Here is a tiny trained network, its code and every weight. The questions are about switching its units off for an input and a class, where a switched-off unit gives its printed mean instead of its output.

import numpy as np


def w(rows, s, z=0):
    codes = np.array(rows[::2]) - 128.0
    scale = np.full(codes.shape[1], s)
    scale[-1] = z or s
    return codes * scale


def f(y):
    return np.maximum(y, 0)


def log_softmax(a):
    a = a - a.max(-1, keepdims=True)
    return a - np.log(np.exp(a).sum(-1, keepdims=True))


def net(x, mask):
    res = np.array(x, float).reshape(1, 8) / 4 @ E
    y = f(res @ A[0][:, :-1].T + A[0][:, -1])
    res = res + np.where(mask, y, B[0][:, -1]) @ B[0][:, :-1]
    return log_softmax(res[-1] @ U[:, :-1].T + U[:, -1])


A, B = {}, {}
E = w([
[95,16,55,130,175,148,169,63,184],'x0',
[164,113,94,101,112,133,127,141,132],'x1',
[129,146,83,245,200,196,149,194,30],'x2',
[92,151,43,157,128,21,99,122,78],'x3',
[93,139,135,19,158,136,177,132,25],'x4',
[126,129,130,131,129,126,129,128,127],'x5',
[149,76,134,79,214,127,1,159,149],'x6',
[53,61,134,130,54,125,95,217,129],'x7',
],0.0094)
A[0] = w([
[87,43,111,109,149,104,165,119,122,180],'N1',
[136,183,180,123,99,113,105,158,118,31],'N2',
[157,126,68,205,175,167,108,188,44,41],'N3',
[191,139,110,166,129,116,129,98,145,164],'N4',
[93,129,127,83,59,105,136,74,151,50],'N5',
[143,131,171,134,150,155,134,103,127,145],'N6',
[164,126,163,97,136,247,108,148,146,29],'N7',
[149,188,99,120,117,136,112,154,94,70],'N8',
[199,219,164,141,98,140,123,172,143,86],'N9',
[135,115,154,65,92,84,95,69,152,139],'N10',
[69,167,48,152,109,44,107,93,91,181],'N11',
[87,27,73,125,142,168,167,63,129,62],'N12',
[148,122,112,237,84,148,61,89,202,149],'N13',
[162,120,172,84,187,149,63,168,130,109],'N14',
[79,79,138,120,67,131,134,214,98,242],'N15',
[109,142,133,156,65,143,181,79,123,168],'N16',
[166,160,105,135,151,107,109,70,94,141],'N17',
[149,179,121,164,81,132,67,133,149,146],'N18',
[158,171,149,141,85,94,83,200,115,96],'N19',
[121,97,185,101,128,168,160,189,152,120],'N20',
[79,124,148,74,167,126,158,141,55,105],'N21',
[118,129,82,139,161,48,86,135,121,104],'N22',
[122,141,109,102,166,119,55,153,151,136],'N23',
[89,124,103,90,186,143,181,133,104,74],'N24',
[141,182,179,90,96,113,93,152,77,16],'N25',
[121,175,113,150,57,129,183,115,121,125],'N26',
[117,125,138,77,89,55,134,89,130,103],'N27',
[130,85,159,102,187,122,61,134,138,110],'N28',
[123,110,83,193,160,196,145,166,97,39],'N29',
[89,51,117,160,163,100,161,70,172,66],'N30',
[194,146,157,149,168,114,142,83,156,252],'N31',
[132,126,92,113,43,114,210,111,81,118],'N32',
[100,103,123,130,143,137,145,89,136,84],'N33',
[62,66,142,143,84,136,109,180,145,215],'N34',
[151,119,228,133,143,235,172,130,195,107],'N35',
[134,102,120,94,204,87,90,154,110,90],'N36',
[100,143,162,69,100,78,89,78,204,35],'N37',
[108,118,150,97,130,188,142,116,119,88],'N38',
[103,147,113,46,139,150,137,98,65,218],'N39',
[111,73,82,152,136,136,146,122,163,83],'N40',
[168,180,136,79,212,129,165,109,128,124],'N41',
[116,129,106,111,179,85,69,136,112,118],'N42',
],0.011,0.0032)
B[0] = w([
[198,171,150,85,164,145,140,125,112,203],'N1',
[181,131,149,93,139,102,125,48,70,181],'N2',
[150,162,117,175,51,185,117,103,75,252],'N3',
[86,171,107,112,162,113,96,182,174,181],'N4',
[129,146,122,154,73,191,110,103,100,201],'N5',
[93,134,81,140,121,99,144,144,79,163],'N6',
[140,117,86,128,94,78,194,132,102,196],'N7',
[157,153,159,131,120,110,149,112,112,172],'N8',
[160,122,155,123,163,85,114,85,136,207],'N9',
[182,171,130,185,87,199,131,154,99,225],'N10',
[119,58,109,86,81,48,149,199,81,237],'N11',
[168,128,174,98,172,102,105,62,84,221],'N12',
[129,131,212,99,175,178,111,237,162,245],'N13',
[76,80,167,174,134,135,197,91,178,208],'N14',
[61,233,68,100,162,104,109,108,157,235],'N15',
[103,129,129,154,159,136,155,101,189,207],'N16',
[102,123,34,100,114,112,110,134,139,175],'N17',
[155,87,173,111,158,122,80,148,135,195],'N18',
[182,127,146,119,211,94,92,82,102,208],'N19',
[142,95,64,118,114,107,122,168,126,190],'N20',
[144,110,177,110,119,182,110,186,156,195],'N21',
[91,64,115,106,67,79,160,158,98,196],'N22',
[84,109,138,164,132,140,175,89,175,196],'N23',
[134,119,139,116,150,189,94,142,120,178],'N24',
[202,128,160,92,187,124,106,63,107,191],'N25',
[91,104,173,159,152,99,215,90,195,207],'N26',
[147,136,124,166,77,170,131,156,77,203],'N27',
[91,134,144,163,96,133,157,69,179,207],'N28',
[165,170,137,170,63,177,135,105,94,218],'N29',
[175,130,149,116,164,111,103,113,75,205],'N30',
[94,179,61,84,119,133,58,144,178,201],'N31',
[65,65,168,168,150,144,159,94,201,214],'N32',
[144,132,125,132,188,112,131,91,87,160],'N33',
[89,178,1,87,159,135,71,107,178,227],'N34',
[143,48,60,113,79,45,176,187,83,237],'N35',
[131,100,163,156,131,135,159,88,176,191],'N36',
[133,143,112,179,59,171,93,111,64,233],'N37',
[146,99,140,112,134,107,157,157,92,166],'N38',
[107,140,185,98,176,150,83,238,182,204],'N39',
[162,107,166,109,210,103,80,83,91,186],'N40',
[92,203,52,112,127,115,97,129,185,185],'N41',
[81,69,136,144,130,101,191,116,167,189],'N42',
],0.0076,0.013)
U = w([
[198,135,162,83,189,76,104,45,81,82],'0',
[143,167,121,205,28,197,116,125,76,88],'1',
[60,85,160,184,128,115,208,69,215,91],'2',
[120,63,80,91,68,22,165,209,88,129],'3',
[123,146,196,88,158,159,87,251,168,255],'4',
[65,228,22,79,141,94,74,115,170,74],'5',
],0.011,0.0088)

Each question gives the input, the list of numbers given to net, and the class t.
The units are the neurons (one row each of A and B). Each row of codes is followed by its name. A weight is (code - 128) times the scale printed after its matrix; where a second scale follows, it is the last column's (A, B and U).
mask holds one flag per neuron, in row order. A switched-off neuron (its flag False) gives its mean, the last column of its row in B, instead of its output. The means were averaged over made-up inputs and are rounded, as every weight is.
A unit's drop is (log p(t) with every unit on - log p(t) with that unit switched off) / (log p(t) with every unit on - log p(t) with every unit switched off).
The circuit of an input: a set's keep is (log p(t) with only the set's units on - log p(t) with every unit switched off) / (log p(t) with every unit on - log p(t) with every unit switched off). Starting from the 12 units with the biggest drops (on a tie, the unit counted first), units are removed one at a time, each time the one whose removal leaves the highest keep (on an exact tie, the one counted first), for as long as the keep stays at least 0.8.
circuit, biggest first: the units of the circuit, biggest drop first
most important unit: the unit with the biggest drop
k most important neurons: the k neurons with the biggest drops, biggest first
drop when u is switched off: that unit's drop, to one decimal
input [0,-3,-5,-3,-6,-3,0,8], class 5: 2 most important neurons => N34; N15
input [5,-8,1,-7,-1,-4,7,-7], class 2: most important unit => N14
input [-8,-6,-3,-3,1,-4,-8,4], class 0: 2 most important neurons => N25; N2
input [1,-7,-8,-3,7,-7,4,-8], class 1: 2 most important neurons => N10; N37
input [0,7,1,-2,-5,4,-4,6], class 5: 4 most important neurons => N34; N15; N39; N21
input [6,-4,3,4,-5,0,3,5], class 0: 3 most important neurons => N40; N12; N30
input [1,-4,-2,4,-3,-2,0,3], class 3: 3 most important neurons => N11; N39; N22
input [0,-2,5,-1,-7,-7,4,-6], class 4: 2 most important neurons => N13; N34
input [-3,-5,5,6,7,8,-8,-6], class 2: 2 most important neurons => N32; N26
input [-6,-7,-8,4,-3,7,0,4], class 1: 3 most important neurons => N37; N10; N27
input [5,-1,-5,-4,5,-8,6,-7], class 5: 2 most important neurons => N41; N31
input [2,7,5,-7,6,-1,-1,-3], class 3: 2 most important neurons => N35; N7
input [-4,5,-5,-6,4,-3,-5,-1], class 3: 2 most important neurons => N35; N3
input [-3,-4,-4,-4,-3,6,1,4], class 1: circuit, biggest first => N37
input [-4,7,1,-8,-8,-8,-7,0], class 3: 2 most important neurons => N35; N7
input [2,-7,-6,6,4,5,3,-3], class 1: 3 most important neurons => N10; N37; N35
input [-2,-8,-7,-8,2,1,-4,-8], class 3: drop when N34 is switched off => 0.2
input [-4,4,6,-5,5,-7,-8,-3], class 2: drop when N26 is switched off => 0.3
input [-4,4,5,-7,5,-2,-4,-5], class 3: drop when N7 is switched off => 0.1
input [1,4,7,-1,-6,-1,-8,-4], class 2: circuit, biggest first => N26
input [3,6,-8,5,6,-5,-5,-4], class 1: drop when N5 is switched off => 0.0
